Here is a tiny trained network, its code and every weight. The questions are about switching its units off for an input and a class, where a switched-off unit gives its printed mean instead of its output.

import numpy as np


def w(rows, s, z=0):
    codes = np.array(rows[::2]) - 128.0
    scale = np.full(codes.shape[1], s)
    scale[-1] = z or s
    return codes * scale


def norm(h):
    return h / np.sqrt((h * h).mean(-1, keepdims=True) + 1e-5)


def f(y):
    return np.maximum(y, 0)


def log_softmax(a):
    a = a - a.max(-1, keepdims=True)
    return a - np.log(np.exp(a).sum(-1, keepdims=True))


def net(x, mask):
    res = np.array(x, float).reshape(1, 6) / 4 @ E
    u = 0
    for l in range(4):
        y = f(norm(res) @ A[l][:, :-1].T + A[l][:, -1])
        res = res + np.where(mask[u : u + 10], y, B[l][:, -1]) @ B[l][:, :-1]
        u += 10
    return log_softmax(norm(res)[-1] @ U[:, :-1].T + U[:, -1])


A, B = {}, {}
E = w([
[124,215,209],'x0',
[240,112,197],'x1',
[254,137,128],'x2',
[172,220,56],'x3',
[188,143,90],'x4',
[84,41,184],'x5',
],0.005)
A[0] = w([
[123,215,128,24],'0.n1',
[102,173,127,211],'0.n2',
[215,107,220,140],'0.n3',
[156,59,131,132],'0.n4',
[113,57,254,21],'0.n5',
[82,71,105,126],'0.n6',
[161,143,154,36],'0.n7',
[165,141,174,153],'0.n8',
[129,146,27,206],'0.n9',
[145,112,254,2],'0.n10',
],0.01,0.0033)
B[0] = w([
[133,171,109,172],'0.n1',
[135,145,199,204],'0.n2',
[134,94,36,252],'0.n3',
[112,180,139,202],'0.n4',
[147,28,178,234],'0.n5',
[102,101,173,207],'0.n6',
[117,93,136,143],'0.n7',
[147,65,27,189],'0.n8',
[173,130,254,243],'0.n9',
[159,82,123,196],'0.n10',
],0.0073,0.0047)
A[1] = w([
[159,94,176,161],'1.n1',
[181,122,169,252],'1.n2',
[81,139,161,165],'1.n3',
[54,114,116,189],'1.n4',
[224,98,116,111],'1.n5',
[48,103,84,144],'1.n6',
[51,103,129,141],'1.n7',
[111,250,159,117],'1.n8',
[139,222,59,60],'1.n9',
[110,227,117,64],'1.n10',
],0.012,0.0038)
B[1] = w([
[115,82,97,220],'1.n1',
[116,101,2,255],'1.n2',
[199,131,105,184],'1.n3',
[236,166,157,184],'1.n4',
[83,110,14,235],'1.n5',
[211,196,176,167],'1.n6',
[177,117,181,189],'1.n7',
[94,166,77,206],'1.n8',
[52,117,122,165],'1.n9',
[26,154,119,169],'1.n10',
],0.0087,0.0066)
A[2] = w([
[73,102,65,125],'2.n1',
[82,132,107,78],'2.n2',
[174,106,110,135],'2.n3',
[136,84,164,152],'2.n4',
[236,201,76,3],'2.n5',
[46,86,156,177],'2.n6',
[212,104,72,104],'2.n7',
[197,129,81,196],'2.n8',
[132,131,129,102],'2.n9',
[20,254,105,136],'2.n10',
],0.0083,0.0045)
B[2] = w([
[104,169,101,225],'2.n1',
[95,134,105,139],'2.n2',
[204,187,121,193],'2.n3',
[210,137,90,178],'2.n4',
[89,95,82,146],'2.n5',
[139,100,20,164],'2.n6',
[165,178,60,224],'2.n7',
[82,242,77,254],'2.n8',
[93,140,165,128],'2.n9',
[1,15,150,217],'2.n10',
],0.0048,0.0052)
A[3] = w([
[98,237,68,253],'3.n1',
[109,90,127,102],'3.n2',
[94,100,235,178],'3.n3',
[12,129,76,111],'3.n4',
[178,119,93,85],'3.n5',
[38,113,198,84],'3.n6',
[89,120,78,126],'3.n7',
[125,254,186,204],'3.n8',
[172,118,33,229],'3.n9',
[148,158,158,33],'3.n10',
],0.009,0.0028)
B[3] = w([
[98,156,195,226],'3.n1',
[154,137,92,138],'3.n2',
[15,83,156,146],'3.n3',
[189,156,145,197],'3.n4',
[183,159,137,167],'3.n5',
[194,107,126,142],'3.n6',
[111,197,95,185],'3.n7',
[124,131,254,165],'3.n8',
[206,206,203,254],'3.n9',
[77,133,98,133],'3.n10',
],0.007,0.0083)
U = w([
[123,203,229,36],'0',
[79,144,251,20],'1',
[143,50,55,2],'2',
[148,140,28,225],'3',
[126,192,61,125],'4',
[23,250,130,242],'5',
[167,8,192,156],'6',
],0.015,0.0048)

Each question gives the input, the list of numbers given to net, and the class t.
The units are the neurons (one row each of A and B). Each row of codes is followed by its name. A weight is (code - 128) times the scale printed after its matrix; where a second scale follows, it is the last column's (A, B and U).
mask holds one flag per neuron, layer by layer. A switched-off neuron (its flag False) gives its mean, the last column of its row in B, instead of its output. The means were averaged over made-up inputs and are rounded, as every weight is.
A unit's drop is (log p(t) with every unit on - log p(t) with that unit switched off) / (log p(t) with every unit on - log p(t) with every unit switched off).
The circuit of an input: a set's keep is (log p(t) with only the set's units on - log p(t) with every unit switched off) / (log p(t) with every unit on - log p(t) with every unit switched off). Starting from the 12 units with the biggest drops (on a tie, the unit counted first), units are removed one at a time, each time the one whose removal leaves the highest keep (on an exact tie, the one counted first), for as long as the keep stays at least 0.8.
circuit, biggest first: the units of the circuit, biggest drop first
k most important neurons: the k neurons with the biggest drops, biggest first
k most important neurons of layer l: the k neurons of layer l with the biggest drops, biggest first
drop of u: that unit's drop, to one decimal
input [-3,3,-4,-2,1,1], class 6: circuit, biggest first	0.n5
input [-3,5,-4,6,6,-5], class 5: circuit, biggest first	0.n5; 3.n1; 0.n3; 1.n9
input [-5,-5,8,-6,-3,3], class 6: circuit, biggest first	0.n6; 0.n3
input [3,1,1,-7,-3,-7], class 2: 2 most important neurons	0.n5; 0.n10
input [-8,-8,-8,-8,7,-2], class 0: 3 most important neurons	1.n6; 1.n4; 0.n5
input [6,8,-8,-2,-3,-1], class 6: 2 most important neurons	0.n5; 1.n8
input [7,-6,6,-4,-4,3], class 2: 2 most important neurons of layer 0	0.n5; 0.n10
input [-1,4,-3,7,-3,1], class 5: 2 most important neurons	0.n5; 0.n1
input [8,-6,-2,-2,-2,-2], class 1: 2 most important neurons	1.n2; 1.n5
input [-1,-5,8,-2,-2,-2], class 5: 2 most important neurons of layer 3	3.n1; 3.n9
input [-6,-5,-6,-4,-2,6], class 6: 2 most important neurons of layer 3	3.n9; 3.n1
input [-7,-1,-3,3,6,-7], class 5: 4 most important neurons of layer 0	0.n5; 0.n10; 0.n8; 0.n3
input [4,-7,-8,6,5,3], class 0: drop of 1.n2	0.2
input [-3,-6,8,-7,-4,-5], class 0: most important neuron of layer 2	2.n10
input [0,4,-4,-7,-4,-5], class 2: 2 most important neurons of layer 0	0.n5; 0.n10
input [2,3,4,1,-7,8], class 2: drop of 0.n5	0.3
input [6,6,-8,-2,-4,-3], class 3: drop of 1.n8	-0.1
